Here is a tiny trained network, its code and every weight. The questions are about switching its units off for an input and a class, where a switched-off unit gives its printed mean instead of its output.

import numpy as np


def w(rows, s, z=0):
    codes = np.array(rows[::2]) - 128.0
    scale = np.full(codes.shape[1], s)
    scale[-1] = z or s
    return codes * scale


def f(y):
    return np.maximum(y, 0)


def log_softmax(a):
    a = a - a.max(-1, keepdims=True)
    return a - np.log(np.exp(a).sum(-1, keepdims=True))


def net(x, mask):
    res = np.array(x, float).reshape(1, 4) / 4 @ E
    y = f(res @ A[0][:, :-1].T + A[0][:, -1])
    res = res + np.where(mask, y, B[0][:, -1]) @ B[0][:, :-1]
    return log_softmax(res[-1] @ U[:, :-1].T + U[:, -1])


A, B = {}, {}
E = w([
[1,127,178,157,123,92,52,75,121,238,69],'x0',
[161,153,209,217,52,76,67,82,5,217,83],'x1',
[49,139,94,179,244,123,193,222,97,203,106],'x2',
[109,141,72,158,238,142,153,2,123,67,113],'x3',
],0.0066)
A[0] = w([
[90,127,131,103,77,134,109,98,173,114,137,23],'n0',
[52,133,157,167,158,117,105,129,76,236,102,68],'n1',
[190,129,160,155,15,119,126,248,85,172,127,61],'n2',
[67,130,150,170,135,115,96,16,95,198,105,82],'n3',
[228,129,92,115,181,135,169,85,132,12,142,30],'n4',
[136,130,107,148,223,136,177,193,111,134,139,66],'n5',
[132,131,117,166,230,125,142,60,87,118,111,255],'n6',
[100,128,102,128,252,128,157,218,145,115,129,184],'n7',
],0.017,0.0019)
B[0] = w([
[94,130,133,115,110,135,94,132,176,151,134,163],'n0',
[168,134,123,205,110,133,164,159,110,191,149,239],'n1',
[123,129,120,38,153,128,77,57,110,205,123,234],'n2',
[198,134,128,134,141,145,143,65,68,71,153,232],'n3',
[138,130,129,155,170,135,158,3,116,125,151,249],'n4',
[98,121,129,122,103,126,123,217,167,135,108,205],'n5',
[116,122,121,156,142,119,174,92,155,235,153,213],'n6',
[45,133,117,100,132,125,203,167,105,89,121,232],'n7',
],0.021,0.019)
U = w([
[177,125,134,144,156,70,105,165,127,100,61,71],'0',
[233,155,141,211,139,150,139,82,91,135,172,106],'1',
[116,143,103,124,101,112,166,232,115,150,97,34],'2',
[172,107,146,133,143,63,113,161,119,89,57,74],'3',
[72,130,97,90,166,151,166,124,183,128,137,254],'4',
[131,111,182,86,28,107,13,145,254,118,83,122],'5',
[194,147,152,68,123,149,53,63,121,133,131,174],'6',
[112,130,115,121,130,139,169,184,162,7,102,96],'7',
],0.0085,0.0074)

Each question gives the input, the list of numbers given to net, and the class t.
The units are the neurons (one row each of A and B). Each row of codes is followed by its name. A weight is (code - 128) times the scale printed after its matrix; where a second scale follows, it is the last column's (A, B and U).
mask holds one flag per neuron, in row order. A switched-off neuron (its flag False) gives its mean, the last column of its row in B, instead of its output. The means were averaged over made-up inputs and are rounded, as every weight is.
A unit's drop is (log p(t) with every unit on - log p(t) with that unit switched off) / (log p(t) with every unit on - log p(t) with every unit switched off).
The circuit of an input: a set's keep is (log p(t) with only the set's units on - log p(t) with every unit switched off) / (log p(t) with every unit on - log p(t) with every unit switched off). Starting from all 8 units, units are removed one at a time, each time the one whose removal leaves the highest keep (on an exact tie, the one counted first), for as long as the keep stays at least 0.8.
circuit, biggest first: the units of the circuit, biggest drop first
unit that matters most: the unit with the biggest drop
k most important neurons: the k neurons with the biggest drops, biggest first
drop of u: that unit's drop, to one decimal
input [3,8,-6,-4], class 6: circuit, biggest first : (n2)
input [1,-4,1,0], class 7: 2 most important neurons : (n2, n6)
input [-5,3,5,-1], class 4: 2 most important neurons : (n1, n2)
input [5,-2,-8,-2], class 5: 3 most important neurons : (n4, n0, n2)
input [-4,-1,4,-6], class 4: 2 most important neurons : (n2, n1)
input [-8,2,8,-2], class 4: 2 most important neurons : (n1, n2)
input [-1,-4,2,-1], class 7: 3 most important neurons : (n2, n6, n1)
input [0,-5,5,-5], class 2: 3 most important neurons : (n4, n3, n5)
input [4,-1,6,3], class 2: 2 most important neurons : (n4, n7)
input [7,-3,-7,-5], class 6: 2 most important neurons : (n5, n7)
input [-4,-3,0,-2], class 4: drop of n1 : 0.1
input [2,0,5,4], class 2: drop of n4 : 0.5
input [-6,7,4,-6], class 6: drop of n2 : 0.2
input [-6,7,-8,3], class 6: unit that matters most : n1
